Each row has a class, written after it.
[ -8  -5 -30 -16  -6  -4 -12  36 -95 -51   6  22 -40  10 -30 -25   2  15
 -38   0  29   7  70  -7 -41  31 -16  24 -48 -20  -1  34 -41  -5 -29  26
 -53 -25 -85   2   3] | V
[-10  -8 -37 -13  15  21  39  31 -58 -33  18  48  -5  15 -27   7  -5  60
 -47   3  27   9  68 -44 -75   1 -33  38 -43  -5 -26   8 -48  24 -16  13
 -59 -19 -59  24   8] | E
[ -9  -5 -29 -13  20   8  23  44 -71 -44  16  44 -23  18 -14 -12  14  51
 -30   9  30  -6  63 -39 -56  13 -18  39 -42 -24 -27  -4 -46  18 -27  31
 -39 -20 -67  31   9] | Q
[  -4    4  -39  -21  -22    4  -30   49 -104  -61    4   26  -50    9
  -16  -34   10    8  -30   -4   37    2   60  -14  -28   32  -16   31
  -42  -27    4   30  -34   -6  -26   32  -35  -12  -93   18   13] | D
[-11 -11 -33 -16   5   6  22  36 -76 -37  31  45 -18  22 -26  -7   2  48
 -46  -2  24  12  68 -44 -73   0 -23  33 -36  -4 -27   2 -44  12 -30  23
 -45 -31 -62  19  -1] | U
[ -14    3  -41  -80  -28   17   28   17   11  -24   46   11  -45   26
  -23    6    6    7   -3  -24  106  -57   53  -35  -21   15   -1  -10
   40  -15   66   62    8   20 -106    9   -9  -14    6  -11   42] | E
[-19  -1 -51 -71 -18  30  34   5  20 -24  47  24 -35  21 -18  14   7  29
  -3 -13  90 -53  63 -44 -17   0   4  -1  33 -22  58  37   6  39 -82  18
  -2  -6   3 -10  46] | Z
[ -17    2  -36  -68  -24   14   25   18   19  -22   35   15  -48   26
  -29  -17    4    1    1  -23  112  -61   50  -41   -9   13   -7  -13
   34  -13   81   59   22   14 -114   22   -7  -23   12  -18   45] | S
[  2   8 -40 -11 -16   1 -15  38 -89 -54  -6  28 -47  11 -21 -30   1  17
 -38  -2  47   6  68 -25 -40  16 -17  25 -46 -32  12  30 -48  -1 -27  22
 -59 -31 -86   8  17] | Y
[-10   4 -27 -14 -10  13  -3  44 -89 -50  14  41 -28  13 -16 -29   9  22
 -35  -7  39  -2  60 -41 -34  15 -32  42 -48 -14 -12  11 -37   9 -27  31
 -36 -20 -76  19  12] | D
[-17   0 -41 -72 -20  14  20   9  24 -21  42  32 -43  24  -8 -17  -1  -5
 -16 -27 111 -40  54 -33 -19   6 -10 -21  29 -11  72  69 -18   5 -89   8
 -35 -26   2 -15  51] | D
[-11  -2 -32 -15  -7  -1 -12  43 -96 -59  17  40 -40   6 -22 -21   9  28
 -32   3  32   5  71  -7 -65  30 -16  33 -47 -34 -13  28 -38   6 -31  24
 -25 -16 -86  23   6] | X
[-26   0 -54 -69   6  12  40   7  38 -28  57  25 -33  31 -11  19   8  17
  -7  -4  88 -47  50 -30 -45   5  17 -18  27 -24  37  53 -24  31 -71  13
 -26  -7  25  -9  51] | Z
[-11  -2 -39 -13 -16  12 -15  46 -86 -60  -3  26 -34  14 -15 -22  13  30
 -26   5  27   0  69 -16 -50  34 -11  34 -45 -33 -10  27 -40   8 -26  31
 -47 -16 -87  14  11] | S
[ -3   5 -27 -13 -13   3 -14  42 -96 -60  -1  29 -48  12 -14 -22   6  12
 -29  -2  38   5  65 -18 -44  23 -15  32 -43 -28   6  29 -34   5 -36  26
 -47 -23 -87  18   8] | E
[-21  -9 -43 -60 -33  17  17   4  23 -31  56  35 -48  24 -11 -20  -6 -14
 -20 -33  99 -36  47 -25 -17   4   4 -21  18  -5  77  66 -11   1 -85   8
 -31 -26  23 -25  49] | K
[-26  -5 -40 -70 -21  24  20  13  33 -28  46  41 -48  20  -8 -18   1  -1
 -10 -33 113 -41  55 -42 -25   3  -6 -13  19 -15  71  62 -15  15 -75   7
 -36 -20  14 -15  49] | Q
[ -7   6 -42  -7   7   7  19  38 -73 -35  37  43 -19  21 -26  -6  16  47
 -44  13  36  10  69 -53 -71 -10 -26  31 -36  -8 -29   1 -41  24 -15  28
 -50 -23 -70  29  11] | X
[-23  -6 -41 -67 -24  15  27   9  41 -25  41  39 -41  23 -10  -7   1  18
 -12 -27 101 -26  67 -42 -35   1  -7 -11  25 -18  66  67 -28  13 -79   2
 -42 -17  -2 -12  44] | Y
[-24 -13 -49 -71  -1  28  45   9  43 -16  45  43 -20  19 -17  17   1  27
 -11 -14  91 -41  70 -41 -48 -13   1  -8  33  -6  39  56 -23  37 -66   2
 -40 -16  13  -3  47] | C
[ -8   1 -34  -6  14   7  25  39 -66 -36  31  45 -19  19 -22 -15   9  52
 -45   4  45   4  66 -43 -61  -6 -33  29 -39 -14 -25  -2 -42  10 -32  30
 -45 -23 -62  31  12] | Y
[-22  -7 -48 -61 -42   9  11   7  19 -33  38  33 -53  22  -7 -22  -2   0
 -12 -27 100 -41  50 -31 -24  19   2 -20  18 -18  77  70 -16   1 -91   2
 -24 -37   7 -21  52] | T
[-12  -4 -47 -10  13   4  31  37 -69 -35  26  40 -19  21 -29  -9  11  44
 -47   7  36   3  73 -41 -61   1 -18  23 -36 -21 -22   4 -50  15 -26  29
 -43 -38 -60  24  12] | T
[ -8   5 -45   1  14   6  18  34 -70 -38  12  43 -23  19 -22  -1  11  54
 -37  13  35   6  67 -48 -57   8 -28  32 -41 -20 -30  -8 -36  20 -22  36
 -53 -18 -66  28  19] | Z
[ -8   6 -38 -18 -15   4   0  45 -86 -50  27  30 -29  22 -29 -24  11  30
 -40  -3  43  -2  60 -17 -43  17 -34  30 -38  -5  -1  17 -32  -3 -44  31
 -34 -24 -66  12   2] | E
[ -1  -6 -42 -20   8   9  30  38 -75 -31  23  41 -16  18 -35 -12   6  42
 -45  -1  32  -3  59 -43 -48   2 -27  36 -39 -10 -24   8 -44  11 -26  27
 -42 -22 -67  15  14] | D
[ -9  -5 -39 -24 -10  10  -4  33 -89 -45   8  36 -27   9 -33 -18   2   7
 -38  -4  32   5  77 -12 -57  23 -14  37 -53 -20  -9  45 -46   6 -23  18
 -44 -32 -78   0   6] | F
[-17 -10 -49 -71  -2  19  32   6  38 -25  38  43 -40  14 -14   9  -2  11
  -9 -14 100 -47  47 -34 -46   3   9 -12  24 -18  50  65 -18  20 -71   3
 -33 -16  16 -10  47] | C
[-10   6 -48  -5   0  20  11  34 -67 -35   4  47 -22   9 -17  -2  14  54
 -35  10  33  -1  62 -53 -67  -1 -17  41 -51 -28 -25  -1 -43  22 -20  29
 -41 -25 -71  33  19] | F
[ -3  -8 -39 -18   0  12   6  45 -77 -45   5  35 -30  20 -19   2  13  32
 -31   4  16   7  69 -21 -65  15  -7  34 -47 -31 -22  21 -58  25 -16  28
 -41 -14 -69  26   5] | K
[-18  -1 -43 -68 -22   9  22   4  21 -23  54  35 -45  21 -16 -18  -7 -10
 -11 -16 108 -52  49 -30 -34  17   0 -14  25  -7  64  76 -15  -6 -87   7
 -29 -26  10 -19  52] | C
[ -1   3 -28  -2  12   1   4  41 -78 -47  -8  26 -41  16 -11  -9  18  45
 -26  12  40  -6  60 -30 -53  18 -14  34 -44 -34 -22   4 -41  19 -33  42
 -47 -14 -65  31  17] | S
[-26  -9 -45 -64 -22  14  22   3  28 -29  43  38 -42  15 -10  -8  -9   3
 -15 -24  93 -43  53 -31 -41  -5   5 -17  24  -7  66  63 -15  15 -74   0
 -28 -35  19 -21  53] | U
[-15   0 -30 -70 -23  16  11  16  11 -25  33  15 -53  17 -14 -10   9   0
   7 -20 106 -50  56 -38 -10   7   2  -8  36 -20  78  59  15  22 -98  19
 -10 -17  -9 -12  43] | V
[  -4    1  -36  -21  -22   -1  -28   48 -102  -59   11   29  -45    7
  -31  -29    9   11  -23   -3   38   -3   65    0  -47   37  -18   30
  -40  -22  -10   39  -31   -6  -32   30  -26  -15  -83   12    3] | C
[-16 -11 -42 -63  -2  21  53   7  44 -12  43  38 -40  31 -18  12  -5  23
 -12 -12  92 -39  66 -49 -54  -4  -7 -17  32  -7  53  63 -20  23 -74   7
 -53 -16  11  -4  52] | S
[ -19    4  -36  -73  -36    8    9   14   11  -25   36   18  -47   23
  -17  -11    8    6    1  -19  110  -50   56  -30  -11   18    3  -10
   32  -24   74   59    2   11 -111   13   -2  -21   -8  -20   38] | Y
[ -2   4 -29 -11 -10   0 -26  46 -91 -58 -13  34 -49   5 -18 -12   9  26
  -9   1  40  -7  61  -3 -55  33 -11  29 -41 -44  -9  31 -38   7 -26  32
 -31 -11 -79  23  15] | C
[ -3   6 -32  -2  11   7  16  39 -83 -47  15  40 -25  22 -16 -12   5  54
 -39   4  38   7  60 -41 -58   1 -29  39 -48 -19 -11   2 -44  19 -31  30
 -43 -18 -65  37  13] | E
[-27  -5 -50 -76 -22  24  30   7  25 -17  49  23 -37  13 -26  -1  10   1
  -7 -14  97 -50  68 -34 -18  14   4  -7  39 -15  48  50  10  26 -92  15
  -3 -19  -3 -19  38] | Z
[ -7  -3 -31 -15  29  -4  11  36 -88 -50   4  24 -35  12 -23  -4   9  31
 -34   8  30   3  66 -16 -62  21   0  25 -47 -48 -17  26 -53  14 -23  28
 -47 -22 -76  21   6] | V
[-10  -5 -25 -12  16  12  14  41 -77 -45  26  42 -20  20 -20 -15   7  52
 -41  -2  32   4  74 -47 -71 -12 -35  33 -40 -12 -12   6 -34  13 -17  35
 -43 -21 -61  28   7] | U
[ -5  10 -38  -8 -21   0 -23  39 -99 -56  -8  32 -46   8 -27 -33   2   8
 -34 -10  50   4  62 -13 -37  28 -19  30 -51 -29  14  34 -31 -12 -42  27
 -48 -37 -81   5  16] | F
[ -9  11 -34 -72 -26  17  24  17  13 -21  44  10 -60  18 -24  -4  20   7
   0 -19 111 -56  51 -41 -18   8  -4  -2  40 -27  65  51  15  28 -96  19
  -4  -7  -9 -10  47] | X
[-18   1 -41 -66  -9  17  38   6  38 -19  54  30 -40  21 -10   8   5  10
 -10 -13  96 -39  59 -37 -53   2   3 -13  31 -18  45  59 -29  30 -64   3
 -32 -15  11  -4  52] | X
[-24  -9 -48 -69 -23   8  29  12  31 -28  53  30 -51  22 -16 -17  -1  -6
 -15 -21 102 -50  53 -27 -29   7   3 -20  26  -4  65  68 -13   8 -83   4
 -20 -30  24 -20  51] | T
[ -6   8 -33  -9  -9   1 -17  48 -95 -57   0  35 -45   9 -15 -15  14  18
 -27   5  34   9  64  -4 -64  32 -12  34 -43 -36 -16  17 -49   9 -29  30
 -31 -23 -83  23  11] | X
[ -6   6 -32 -12   5   2  10  36 -83 -48  19  43 -34  15 -21 -12   8  45
 -29   1  37  -2  54 -37 -62  12 -15  43 -49 -29 -17  12 -30   5 -40  30
 -29 -17 -74  23   7] | F
[-10  -6 -50 -12  -8  14   9  45 -69 -43  16  43 -23  15 -22 -20  11  50
 -36   5  40  -3  70 -33 -59  15 -28  35 -41 -19 -14  13 -46  15 -15  27
 -30 -23 -63  23  17] | T
[ -7   7 -37 -18   8  12  -3  35 -84 -49   1  29 -31  16 -18  -4  14  28
 -31  11  35   6  69 -25 -62  15  -3  38 -51 -44 -18  23 -45  24 -27  26
 -41 -17 -72  19  14] | F
[-22 -10 -42 -73 -16  22  30  12  32 -15  40  35 -44  26 -12 -12   2  -2
 -11 -24 108 -40  60 -37 -33  12  -4 -14  25 -16  67  72 -29  14 -79   2
 -40 -28  11 -14  49] | Q
[-21  -6 -38 -80 -29  29  25   6  22 -15  58  29 -35  17 -27  -1   3   3
   0 -18 103 -57  58 -39 -25   4   3  -4  38  -7  56  56  14  21 -90  12
   1 -12  10 -22  41] | C
[  -1    1  -34  -15  -13  -13  -28   46 -110  -58    4   27  -56   11
  -23  -22   12   17  -25   -1   38    3   57   -7  -55   33   -7   28
  -37  -33   -9   31  -32   -6  -35   37  -27  -27  -90   11    6] | U
[-21  -3 -51 -67 -25  14  22  13  29 -30  45  39 -47  23  -9 -17  -3   3
 -18 -25 106 -32  56 -31 -32  -4  -1 -12  20  -7  70  63 -21  11 -82   0
 -37 -23   3 -19  48] | Y
[  1   7 -32 -20   5   1   9  49 -88 -44  35  33 -40  22 -31 -14  13  32
 -37   2  50   3  61 -29 -64   5 -26  40 -36 -13 -21  10 -37  23 -32  32
 -28 -12 -62  24   6] | X
[ -18   -3  -38  -77  -26   10   19    9   13  -15   42   12  -42   12
  -29  -15   10  -10   -6  -19  107  -54   53  -44   -7   14   -1  -12
   34  -12   74   67   13    7 -104   19   -8  -31   -8  -20   34] | V
[ -9   0 -37 -13 -19  -3 -28  44 -96 -57   8  30 -45   5 -26 -32  11  14
 -30  -6  44   4  73 -11 -36  23 -18  23 -41 -22   1  32 -34  -3 -31  35
 -45 -27 -90   8   7] | V
[ -4   3 -29 -17 -11   0  -4  43 -91 -65  24  37 -37  12 -13 -29   7  41
 -29  -1  37  -6  62 -24 -47  27 -22  45 -42 -20  -7  19 -35  -4 -42  34
 -21 -13 -78  26   4] | E
[-13  11 -36  -5   2   9  11  42 -77 -45  24  42 -27  19 -26 -24   9  32
 -36  -7  51   1  61 -49 -54  -4 -29  35 -46 -19  -8  13 -30  13 -39  29
 -42 -30 -62  26  15] | F
[-29  -3 -49 -60 -25  19  24   3  26 -24  46  28 -40  29 -16  -4  -1  12
 -15 -26  97 -29  66 -43 -25  13  -3 -19  23 -24  69  61 -24  15 -79   9
 -42 -20   5 -11  47] | Z
[ -15    0  -42  -73  -35   21   24   16    7  -25   50   19  -56   24
  -17  -22    1   10   -4  -25  109  -65   60  -40  -13   15   -9   -4
   32  -10   84   57   15   12 -102   14    7  -16    1  -15   54] | T
[-17  -2 -53 -67 -27   8  20  12  18 -30  40  29 -54  25 -10 -19   2  -5
 -15 -21 104 -46  53 -33 -29  15   2 -18  18 -16  70  66 -18   6 -88   7
 -21 -34  11 -19  52] | T
[-12  -2 -45 -69   2  18  40   9  39 -16  38  31 -41  24  -5  11   7   6
 -10 -15  96 -43  46 -44 -36   3   6 -16  27 -30  45  58 -41  26 -65  12
 -32 -14  15   2  58] | D
[ -6 -20 -53 -34 -10  14  -3  38 -86 -42  15  42 -26   4 -38 -13   3  18
 -39   2  18  10  88  -7 -57  21 -15  26 -33 -14 -18  45 -44   0   3  21
 -41 -12 -95   5   8] | D
[-10   9 -33 -13 -11  -2  -7  46 -92 -50  31  34 -34  23 -26 -22  17  36
 -36   3  44   4  59 -27 -56  16 -23  34 -44 -19 -15  10 -33  10 -41  31
 -31 -18 -73  14   7] | X
[  0   5 -36   1  19   4  21  39 -68 -41  14  41 -32  19  -8  -4  15  53
 -31  18  35  -2  61 -55 -75   4 -13  32 -41 -35 -40  -4 -59  23 -16  39
 -35 -25 -56  45  23] | T
[-17  -6 -42 -61  -5  16  34  11  33 -24  34  29 -49  27  -5   0   3  10
  -4 -13 101 -44  53 -33 -45   9   8 -10  26 -24  53  68 -21  20 -77  12
 -37 -14  17  -6  60] | S
[ -1  -1 -34  -9 -10   0 -19  42 -91 -54   0  29 -53  11 -21 -19  11  13
 -31   4  40   3  67 -10 -48  30 -11  23 -44 -39  -6  39 -39   2 -26  33
 -43 -18 -75  18  16] | K
[ -8  -1 -40 -20   0   1   2  41 -86 -54  -8  21 -33  12 -20  -6  10  23
 -32   9  17   0  62  -4 -54  37  -7  30 -49 -33  -4  27 -48   6 -28  20
 -43 -19 -80  16   5] | E
[ -21    4  -33  -70  -18   12   21   21    8  -23   45    8  -58   25
  -21   -6   14   -2    6  -32  112  -61   44  -22   -8   22   -1  -16
   33  -28   73   60    5   22 -105   18   -2  -16   -2  -15   42] | V
[ -6  -5 -39 -16   7  11   5  40 -90 -42  -1  37 -32   6 -26   2  13  28
 -37   8  26   8  72 -15 -75  20  -8  39 -45 -31 -27  17 -48  18 -14  24
 -39 -23 -80  18   9] | X
[ -8   7 -37  -6   3   5   4  33 -82 -39  19  40 -31  12 -20 -17  10  27
 -37   4  42   2  65 -33 -63   9 -19  29 -43 -19 -22  14 -35  -2 -30  32
 -41 -31 -72  24  12] | F
[-21   9 -40 -56   4  15  33   7  37 -18  37  29 -42  26  -8   6   4   5
  -5 -20 101 -49  43 -44 -49  -3   6 -23  13 -26  56  57 -23  12 -74  15
 -39 -23  21  -3  55] | F
[ -9   8 -36 -68 -26   7  31  10  18 -17  45  20 -59  20 -25 -18  11 -20
  -4 -37 111 -63  39 -39  11   8 -11 -18  31 -12  77  53   8   8 -96  22
  -6 -21  10 -23  54] | D
[-14  -5 -33 -16  16   8  16  34 -75 -41  24  39 -15  10 -14   2  21  43
 -35  11  26   0  71 -42 -64  10 -10  38 -46 -27 -44   1 -53  24 -22  35
 -33 -22 -63  31   4] | V
[-18   2 -28 -72 -28  16  13  15   9 -27  40  16 -52  18 -15 -11  10   8
   5 -26 111 -63  53 -39 -13  13  -5  -2  24 -26  75  64  -1  19 -93  19
  -4 -15   3 -11  44] | V
[-11  -3 -49 -23  -6   7  -7  39 -81 -56   2  38 -33  13 -22   0   8  34
 -25   7  24   5  79  -6 -63  31 -10  31 -42 -40 -18  28 -54  16 -18  26
 -35 -14 -76  16   7] | Z
[ -6  -1 -39 -18  -9   6  -1  43 -86 -46  18  40 -23  16 -25 -23  13  35
 -39 -10  40   2  66 -25 -35   5 -38  28 -36  -9  -8  12 -32   2 -33  33
 -32 -21 -68  18  11] | D
[-12   6 -31 -14  -3  10   6  44 -89 -53  26  35 -27  17 -15 -17  14  35
 -39   3  40   6  63 -33 -49  13 -25  46 -41 -14 -18   8 -33  15 -40  29
 -32 -18 -71  28   5] | E
[-21   6 -34 -11 -12   9  -4  37 -83 -50  29  41 -22  17 -22 -29  10  42
 -38  -2  41  -2  66 -40 -46  12 -30  37 -56 -14  -4  12 -25   7 -40  27
 -32 -20 -73  16   3] | F
[  3  -4 -26  -5  15   4  27  36 -69 -31  24  40 -32  23 -23  -6   9  37
 -40  10  36   5  63 -40 -66  -2 -28  35 -42 -14 -28  16 -45  22 -21  29
 -48 -15 -49  30  16] | K
[ -21    9  -44  -69  -26   14   10   11   12  -33   37   15  -48   19
  -22  -10    8    3   -1  -19  110  -57   51  -40    1   13    0  -11
   29  -24   78   51   19   22 -104   23   -2  -18    6  -18   44] | Z
[-20   1 -34 -71 -17  21  23   9  23 -20  46  17 -44  10 -22   2  14   2
   1 -16 106 -59  53 -33 -24   1  10  -8  33 -24  57  52  13  38 -84  14
   3 -11   7 -15  47] | X
[  1 -11 -36 -23   0  18  12  40 -79 -41  31  34 -25  21 -21 -18   8  41
 -47   3  35   6  72 -29 -63   7 -27  37 -36  -7 -25   9 -38   8 -25  28
 -38 -20 -66  16   2] | T
[ -3  -6 -46 -11  -3  13   6  42 -80 -44  17  42 -29  19 -22 -13  13  50
 -32   6  35   2  70 -37 -65   8 -20  37 -42 -22 -22  14 -45  15 -21  38
 -36 -15 -65  30  14] | S
[ -5  -1 -36  -7  17  17  21  47 -74 -45  12  41 -24  21  -9  -3  18  62
 -26  11  28   0  62 -40 -67   6 -18  47 -42 -29 -31  -6 -42  34 -25  38
 -34  -5 -72  42   9] | S
[-18   3 -41 -50 -10  22  31   6  42 -29  10  36 -41  12   8  18  -1  27
  -4 -22  99 -37  48 -46 -45   4   5 -10  20 -38  55  52 -37  29 -63   4
 -52 -19   9  11  59] | E
[  1  -5 -45 -10   8   9  20  43 -70 -43  20  43 -24  21 -23 -11   8  68
 -30   8  34   0  63 -35 -65   9 -28  40 -38 -17 -17   7 -35  14 -22  37
 -40  -2 -72  29  12] | S
[-19  16 -35 -64 -23  13  22  18  11 -25  39  18 -52  20 -22  -4   9  10
   2 -26 112 -58  55 -43 -15   5  -8 -11  36 -13  77  43  20  26 -99  18
  -5 -18  -2 -13  47] | X
[-23  -3 -54 -70 -11  24  34   7  41 -20  46  45 -32  26 -11   8  -5  21
 -16 -20 100 -31  56 -43 -51  -2   4 -10  18 -14  57  58 -25  18 -76   1
 -46 -17   6 -10  43] | F
[-10   4 -34 -10   6   3  18  40 -77 -37  40  45 -26  19 -32 -14  10  46
 -44   5  42   7  71 -45 -66  -3 -31  36 -38  -2 -23   0 -35  14 -27  33
 -40 -17 -66  23   9] | X
[ -9  -5 -41 -12 -21  12 -12  38 -95 -46  11  45 -37   7 -32 -25   1  11
 -43  -4  33  15  76 -22 -67  23 -20  31 -46 -16 -11  34 -42   2 -16  17
 -49 -35 -90   4   9] | X
[ -6  -5 -43 -15 -13   1 -13  37 -94 -52   8  34 -37   5 -24 -22   4  26
 -37   0  27  14  74 -10 -58  27 -14  28 -44 -27 -15  30 -51  -2 -23  25
 -43 -28 -89  12   4] | V
